Below are the code and all the weights of a small trained network. Each question names an input and a class and asks about switching units off, where a switched-off unit gives its printed mean instead of its output.

import numpy as np


def w(rows, s, z=0):
    codes = np.array(rows[::2]) - 128.0
    scale = np.full(codes.shape[1], s)
    scale[-1] = z or s
    return codes * scale


def norm(h):
    return h / np.sqrt((h * h).mean(-1, keepdims=True) + 1e-5)


def f(y):
    return np.maximum(y, 0)


def log_softmax(a):
    a = a - a.max(-1, keepdims=True)
    return a - np.log(np.exp(a).sum(-1, keepdims=True))


def net(x, mask):
    res = np.array(x, float).reshape(1, 4) / 4 @ E
    u = 0
    for l in range(4):
        y = f(norm(res) @ A[l][:, :-1].T + A[l][:, -1])
        res = res + np.where(mask[u : u + 9], y, B[l][:, -1]) @ B[l][:, :-1]
        u += 9
    return log_softmax(norm(res)[-1] @ U[:, :-1].T + U[:, -1])


A, B = {}, {}
E = w([
[128,157,123,188,85,148,121,64,192,217,177],'x0',
[116,147,106,177,140,47,67,166,195,56,66],'x1',
[139,148,187,188,185,124,127,137,238,189,81],'x2',
[120,208,249,65,129,113,81,32,184,154,218],'x3',
],0.0012)
A[0] = w([
[147,116,188,137,148,191,182,75,152,210,142,123],'L0N0',
[104,162,125,186,107,92,94,110,249,159,119,130],'L0N1',
[179,147,250,86,176,135,138,107,136,158,133,54],'L0N2',
[154,84,123,140,130,162,178,175,83,141,107,168],'L0N3',
[170,128,130,73,73,172,160,70,53,165,229,151],'L0N4',
[139,107,88,173,126,127,172,154,181,167,114,113],'L0N5',
[163,179,227,131,138,160,135,66,179,172,166,15],'L0N6',
[106,232,251,100,145,114,85,59,208,157,161,136],'L0N7',
[117,160,139,163,155,119,77,133,167,141,108,6],'L0N8',
],0.0023,0.0021)
B[0] = w([
[128,159,178,148,207,68,76,183,130,55,203,209],'L0N0',
[195,118,226,155,106,87,58,156,150,75,174,208],'L0N1',
[112,170,162,98,156,104,120,92,197,44,159,178],'L0N2',
[54,68,145,134,176,174,150,126,131,137,82,196],'L0N3',
[49,164,45,175,75,178,188,32,126,109,95,230],'L0N4',
[118,73,109,192,121,153,129,130,109,155,88,173],'L0N5',
[129,166,92,124,230,185,139,172,131,225,143,193],'L0N6',
[214,203,204,100,184,33,60,251,194,241,179,255],'L0N7',
[62,209,162,88,180,84,178,205,216,148,95,140],'L0N8',
],0.0024,0.0032)
A[1] = w([
[114,167,104,106,36,110,120,63,154,128,125,113],'L1N0',
[174,176,176,90,109,86,57,101,135,142,202,70],'L1N1',
[229,163,143,104,108,26,52,127,196,112,135,15],'L1N2',
[172,161,173,173,152,35,33,151,230,121,142,132],'L1N3',
[171,111,89,170,93,113,62,176,199,132,140,114],'L1N4',
[210,86,87,4,81,80,144,193,186,218,72,2],'L1N5',
[197,185,120,70,97,90,30,111,171,159,174,59],'L1N6',
[136,147,69,147,42,128,116,96,131,135,145,110],'L1N7',
[88,119,71,108,103,82,95,139,98,67,132,106],'L1N8',
],0.0031,0.0029)
B[1] = w([
[146,159,117,121,94,153,148,78,54,81,187,148],'L1N0',
[162,151,188,59,204,66,140,173,169,120,118,190],'L1N1',
[199,148,176,129,155,61,74,115,140,47,177,183],'L1N2',
[254,232,205,56,166,48,70,60,206,148,234,253],'L1N3',
[140,107,184,152,134,84,86,165,88,86,162,174],'L1N4',
[177,159,165,43,147,101,85,36,142,205,172,128],'L1N5',
[206,120,174,117,80,85,94,117,192,118,157,185],'L1N6',
[162,151,166,116,169,134,159,87,103,75,132,148],'L1N7',
[180,131,166,180,130,92,60,130,165,124,160,164],'L1N8',
],0.0031,0.0049)
A[2] = w([
[196,157,218,115,69,86,58,129,204,172,171,33],'L2N0',
[146,179,145,50,148,120,103,119,154,205,198,61],'L2N1',
[174,155,139,144,104,64,54,139,206,150,180,154],'L2N2',
[171,108,120,224,158,112,93,187,198,144,116,95],'L2N3',
[198,90,226,142,136,135,124,189,99,213,185,184],'L2N4',
[94,250,156,120,134,121,128,126,196,207,198,5],'L2N5',
[183,186,212,72,129,48,68,144,228,181,140,99],'L2N6',
[130,137,162,20,188,94,151,176,124,100,109,143],'L2N7',
[173,176,182,115,127,105,94,88,160,153,176,68],'L2N8',
],0.0026,0.0014)
B[2] = w([
[140,113,137,110,174,84,122,190,137,129,82,223],'L2N0',
[117,96,95,145,131,143,151,155,181,197,86,190],'L2N1',
[166,125,178,88,166,136,80,168,153,242,167,223],'L2N2',
[75,51,75,103,55,109,123,60,51,131,101,173],'L2N3',
[58,3,120,165,133,67,16,213,64,63,71,192],'L2N4',
[69,32,141,199,160,189,165,212,89,242,75,186],'L2N5',
[239,136,199,42,180,54,87,185,194,248,159,255],'L2N6',
[169,166,196,141,181,99,54,113,201,108,240,173],'L2N7',
[133,155,105,151,100,127,145,118,176,164,169,203],'L2N8',
],0.0023,0.0055)
A[3] = w([
[190,180,145,151,125,82,86,123,162,77,152,86],'L3N0',
[102,135,87,112,83,174,199,121,159,215,89,123],'L3N1',
[149,88,81,166,139,125,128,150,94,71,94,134],'L3N2',
[121,91,132,167,188,97,97,180,95,70,106,152],'L3N3',
[150,146,155,48,110,98,91,145,188,207,163,84],'L3N4',
[184,186,115,87,112,71,88,177,229,124,135,6],'L3N5',
[167,198,123,98,5,97,116,50,98,121,192,131],'L3N6',
[151,152,198,76,181,101,113,164,145,89,118,84],'L3N7',
[121,130,94,103,92,165,184,141,83,104,105,70],'L3N8',
],0.0032,0.0024)
B[3] = w([
[202,191,211,154,197,131,106,151,184,235,216,206],'L3N0',
[193,132,149,222,240,148,118,158,139,222,124,145],'L3N1',
[122,124,168,99,113,88,84,167,124,166,94,186],'L3N2',
[110,154,138,31,72,87,100,122,141,75,139,202],'L3N3',
[174,161,160,99,141,67,55,215,130,120,100,254],'L3N4',
[178,190,190,81,135,111,67,137,169,100,157,226],'L3N5',
[107,232,104,128,73,207,231,19,222,27,251,169],'L3N6',
[196,191,198,94,164,188,157,51,235,199,237,219],'L3N7',
[109,128,173,178,128,95,92,125,233,136,91,152],'L3N8',
],0.0027,0.0043)
U = w([
[30,30,70,67,35,26,42,239,29,21,16,131],'0',
[46,45,44,242,218,241,214,169,38,252,51,2],'1',
[243,230,247,39,208,22,20,216,238,199,242,190],'2',
[50,231,60,128,56,247,247,5,123,21,247,146],'3',
],0.004,0.0021)

Each question gives the input, the list of numbers given to net, and the class t.
The units are the neurons (one row each of A and B). Each row of codes is followed by its name. A weight is (code - 128) times the scale printed after its matrix; where a second scale follows, it is the last column's (A, B and U).
mask holds one flag per neuron, layer by layer. A switched-off neuron (its flag False) gives its mean, the last column of its row in B, instead of its output. The means were averaged over made-up inputs and are rounded, as every weight is.
A unit's drop is (log p(t) with every unit on - log p(t) with that unit switched off) / (log p(t) with every unit on - log p(t) with every unit switched off).
most important unit: the unit with the biggest drop
top k neurons: the k neurons with the biggest drops, biggest first
k most important neurons of layer l: the k neurons of layer l with the biggest drops, biggest first
drop when u is switched off: that unit's drop, to one decimal
input [1,-7,-1,1], class 1: top 2 neurons	L0N4; L1N3
input [-1,-7,-3,-4], class 1: top neuron	L1N3
input [-5,1,4,-3], class 0: top 2 neurons	L1N3; L0N7
input [-5,-7,3,-1], class 3: top 3 neurons	L1N3; L2N6; L0N7
input [-6,6,-5,-6], class 0: top 2 neurons	L1N3; L2N6
input [2,1,6,-8], class 0: top 3 neurons	L0N7; L1N3; L0N4
input [1,-7,-3,-4], class 1: top 2 neurons	L1N3; L0N3
input [0,-5,3,-2], class 1: top 2 neurons	L1N3; L2N6
input [-4,-4,4,-8], class 1: top 3 neurons	L1N3; L0N7; L1N2
input [-4,-6,2,-4], class 1: 2 most important neurons of layer 0	L0N7; L0N1
input [6,-6,-5,-7], class 1: top 2 neurons	L1N3; L0N3
input [-6,-6,2,-2], class 1: 3 most important neurons of layer 2	L2N6; L2N4; L2N0
input [5,5,-5,-6], class 0: top 2 neurons	L1N3; L0N7
input [2,-3,-5,3], class 3: most important unit	L0N4
input [-8,-4,6,-4], class 0: 2 most important neurons of layer 2	L2N6; L2N2
input [4,1,2,-7], class 0: 2 most important neurons of layer 0	L0N7; L0N4
input [-8,-8,-5,1], class 3: 2 most important neurons of layer 2	L2N5; L2N4
input [2,0,-6,-7], class 0: drop when L1N3 is switched off	0.9
input [-1,0,3,-4], class 0: drop when L3N7 is switched off	0.2
input [8,-2,-7,-6], class 3: drop when L2N5 is switched off	0.2
